array([[123, 132, 122, 131, 148, 141],
       [119, 110, 123, 101, 115, 147],
       [111, 151, 116, 112, 111, 158]])	111

array([138, 101, 122, 140, 115])	140

array([133, 128, 117, 141, 124, 118, 151])	118

array([[119, 120, 147, 122, 107, 132, 131],
       [130, 142, 123, 128, 148, 130, 135],
       [127, 124, 120, 129, 151, 152, 115]])	152

array([118, 155, 123, 142, 141])	142

array([150, 110, 135, 112, 117, 100, 144])	100

array([[136, 130, 126, 152, 142],
       [107, 156, 145, 130, 136]])	130

array([[121, 116, 149, 130, 123, 140],
       [142, 119, 106, 142, 106, 104]])	106
---
[[124 129 128 129 127 107 135]
 [123 130 125 129 127 112 125]
 [131 127 131 130 128 113 153]] => 135

[[128 124 128 116]
 [120 157 116 128]
 [142 147 117 128]] => 116

[[145 144 126 136]
 [117 123 150 143]
 [132 142 146 130]] => 136

[[140 144 157 102 113]
 [111 111  99 145 134]
 [141 129 131 123 127]] => 113

[[134 117 123 131  98]
 [128 127 130 126 135]
 [146 102 136 114 145]] => 98

[[148 150 152 142]
 [120 119 120 123]
 [142 143 144 137]] => 142
---
[[122 115 147  99 120 150 119]
 [117 122 132 106 109 119 118]] out 99

[[139 124 143 152]
 [121 136 124 124]
 [142 120 116 119]] out 116

[[124 117 150 153]
 [129 133 142 115]
 [132 131 141 155]] out 115

[119 116 149 143 101 150] out 101

[126 142 138 135 104 125 130] out 104

[103 112 128 144 130 131] out 103

[138 129 154 156 117] out 117
---
[[105 130 131 122 123]
 [155 142 103 119 121]
 [122 126 136 122 119]] ans = 122

[[140 132 102 125]
 [131 128 131 126]
 [124 136 144 126]] ans = 102

[[132 149 143 149]
 [132 138 138 149]
 [144 143 157 156]] ans = 143

[[128 128 128 122 132 129 125]
 [131 126 145 128 137 119 135]
 [128 128 152 122 137 147 125]] ans = 129

[[128 128 127 128]
 [128 128 128 127]
 [123 120 151 129]] ans = 127

[[141 115 141 150 112]
 [143 131 129 124 130]
 [114 125 120 126 113]] ans = 150

[[131 116 130 114]
 [128 115 124 112]
 [135 121 106 128]] ans = 130
---
[[128 128 145 132 127]
 [128 123 141 130 124]
 [127 130 135 152 129]] yields 141

[[126 112 144 115 153 126]
 [125 117 145 118 151 129]] yields 118

[[138 149 146 138 128 150]
 [118 107 111 118 128 105]
 [120 108 112 120 129 108]] yields 118

[[134 106 133 140 130 121 121]
 [124 128 140 119 128 123 125]
 [129 124 132 141 126 117 122]] yields 128

[[128 132 111 119 131 127 128]
 [130 129 105 125 124 128 131]
 [131 131 130 134 129 132 131]] yields 124

[[129 142 152 153 152]
 [132 151 152 153 152]] yields 152

[[116 138 136 132 128 130]
 [144 104 107 113 128 130]
 [136 114 116 119 128 130]] yields 113
---
[137 106 109 113 152 147 139] ans = 147

[[127 126 135 128 152 127]
 [128 128 129 128 127 128]] ans = 152

[116  98 151 130 128 153] ans = 128

[109 131 153 133 113] ans = 133

[108 131 122 110 150] ans = 110

[109 145 144 107 149] ans = 107
---
[[132 124 139 135 137 150]
 [127 128 128 128 127 127]
 [123 131 119 122 119 106]] → 106

[[134 129 154 118]
 [118 129 132 121]] → 121

[122  99 126 123] → 123

[155 120 117 147 110 106 140] → 140

[[147 118 153 121 127 142]
 [125 127 125 130 142 134]] → 134

[131 109 151 140 132] → 132

[[106 128 123 114]
 [104 127 117 126]
 [123 130 110 143]] → 143

[[133 142 130 117]
 [140 115 100 131]] → 131

[[124 116 128 124 119 141 130]
 [154 131 129 152 121 111 140]
 [129 114 128 131 138 127 153]] → 153

[[140 115 112 145]
 [143 121 107 141]
 [133 106 127 146]] → 146
---
[[143 138 143 143 125]
 [127 103 143 135 142]
 [126 121 109 121 129]] -> 143

[[126 151 143 149]
 [136 140 157 141]] -> 157

[[135 123 127 134 125 151 134]
 [140 123 106 145 140 146 145]
 [134 118 118 142 101 128 142]] -> 106

[[128 129 107 155 115]
 [137 132 110 142 119]] -> 110

[[132 125 122 133 130 128]
 [105 138 122 119 133 137]
 [128 125 106 144 147 140]] -> 122

[[109 139 123 124]
 [106 149 153 148]] -> 153

[[115 122 146 119 106]
 [111 145 109 112 143]] -> 109

[[137 132 133 138 150 134 137]
 [121 130 143 132 135 118 138]] -> 143
---
[156 116 130 128 126 122] | 128
[106 144 127 134] | 144
[127 103 100 116 123] | 100
[144 102 112 125 107 103 155] | 107
[111 130 126 152 122 117 129] | 122
[125 141 155 146 137] | 155
[138  98 127 125] | 98
[103 122 109 117 132 153] | 117
---
[122 154 104 116 116 112 115] value 154

[[143 143 147 138 106 108 135]
 [117 127 105 148 121 135 149]
 [114 110 136 117 138 140 116]] value 110

[[126 125 103 128]
 [129 129 117 127]] value 129

[150 116 141 128 147] value 116

[155 110 102 123 119] value 110

[[148 146 125 132 145]
 [107 126 151 133 146]
 [148 143 123 132 138]] value 143

[154 125 120 155] value 125
---
131	124	123	125	139
131	123	121	124	140
115	143	145	141	103
out 145

122	143	140	128	134	154 out 128

110	111	130	119	119	136	99
125	110	115	138	129	140	136
118	106	117	137	134	142	140
out 134

127	128	134	136	121	142	122
126	113	111	100	145	131	139
out 145

153	106	146	131	145	102 out 131

127	125	123	116	124	153	121
129	144	131	136	135	109	133
out 135

102	124	143	121	120	115	111 out 120
---
array([119, 147, 147, 153, 153, 132]) result: 153

array([[111, 112, 137, 119, 129, 122],
       [133, 132, 119, 148, 123, 128],
       [103, 110, 134, 131, 126, 119]]) result: 129

array([121, 141, 126, 158, 137, 109]) result: 137

array([[148, 151, 104, 106, 153, 111],
       [141, 148, 148, 143, 151, 103]]) result: 153

array([132, 154, 138, 119, 134, 137]) result: 134

array([126, 103, 129, 118, 138, 142]) result: 138

array([130, 133, 132, 151, 117, 131]) result: 117
---
[[130 119 125 131 141 141 140]
 [126 134 130 126 118 118 119]
 [148 126 134 130 157 157 156]] yields 140

[[103 103 125 125 102 125 131]
 [152 153 130 129 154 130 128]
 [150 149 131 131 151 131 123]] yields 131

[[112 121 138 114 113 143]
 [101 124 142 102 106 157]
 [122 123 134 121 118 137]] yields 143

[[149 126 129 121 120 139]
 [130 122 124 132 130 125]
 [142 124 121 131 121 118]] yields 139

[[129 138 135 127 111 144]
 [119 127 140 126 119 145]
 [149 120 132 126 122 127]] yields 144

[[146 140 151 127 139]
 [141 121 151 121 143]
 [119 139 106 135 113]] yields 139
---
Input:
[[129 137 122 128 128 124 116 121 121 114 126 127 137 137 103 123]
 [128 132 127 123 124 128 127 127 128 127 125 124 133 132 126 125]
 [129 113 142 125 129 140 137 139 138 137 148 125 116 111 145 148]
 [127 115 127 150 145 124 129 128 125 129 133 145 113 116 130 133]
 [129 121 128 140 139 127 118 126 123 117 140 135 122 122 108 136]]
Output: 136

Input:
[[134 110 117 124 105 125 119]
 [119 141 133 136 140 133 131]
 [128 149 142 126 145 129 138]
 [125 145 138 129 144 129 136]
 [130 111 117 129 116 124 121]
 [130 110 115 128 121 122 122]]
Output: 122

Input:
[[130 137 143 125 118 124 132]
 [144 130 122 138 117 124 139]
 [135 122 117 114 144 132 132]
 [115 118 134 128 135 112 143]
 [114 130 127 128 129 123 125]
 [125 112 121 138 148 145 119]
 [144 109 121 144 119 140 133]
 [151 128 147 137 151 113 105]]
Output: 105

Input:
[[127 127 122 120 127 131 128 128 141 131 119 134 137 130]
 [123 119 117 136 107 128 132 106 121 109 127 112 126 125]
 [128 127 126 129 115 126 125 114 126 115 128 117 129 126]
 [133 129 127 122 130 129 124 132 140 132 136 137 135 130]
 [124 128 130 133 129 127 133 128 119 127 121 122 123 127]
 [127 129 126 123 116 127 123 116 132 116 123 121 134 127]]
Output: 127

Input:
[[117 130 122 120 127 116]
 [117 129 116 127 123 120]
 [133 119 129 132 126 126]
 [124 142 136 121 126 123]
 [130 122 135 136 127 117]
 [139 139 105 131 130 127]
 [122 122 129 137 130 131]]
Output: 131
---
[137 110 119 156 106 122] ==> 156
[110 139 123 153 124 135 134] ==> 124
[128  99 109 112 101 110 106] ==> 101
[137 120 124 129 123 106] ==> 129
[145 123 133 153 148] ==> 133
[132 118 143  99 129] ==> 143
[127 111 112  99 144 148] ==> 99
[134 112 124 134 132 157 102] ==> 132
---
[156 145 138 141 151]: 151
[149 127 146 152 125 130]: 130
[121 125 138 107 141 134 114]: 114
[139 143 131 127 154]: 154
[112 114 128 122 110 152 142]: 142
[116 108 142 152 117 135 141]: 141
[102 157  99 114 134]: 134
[140 151 130 126 152]: 152
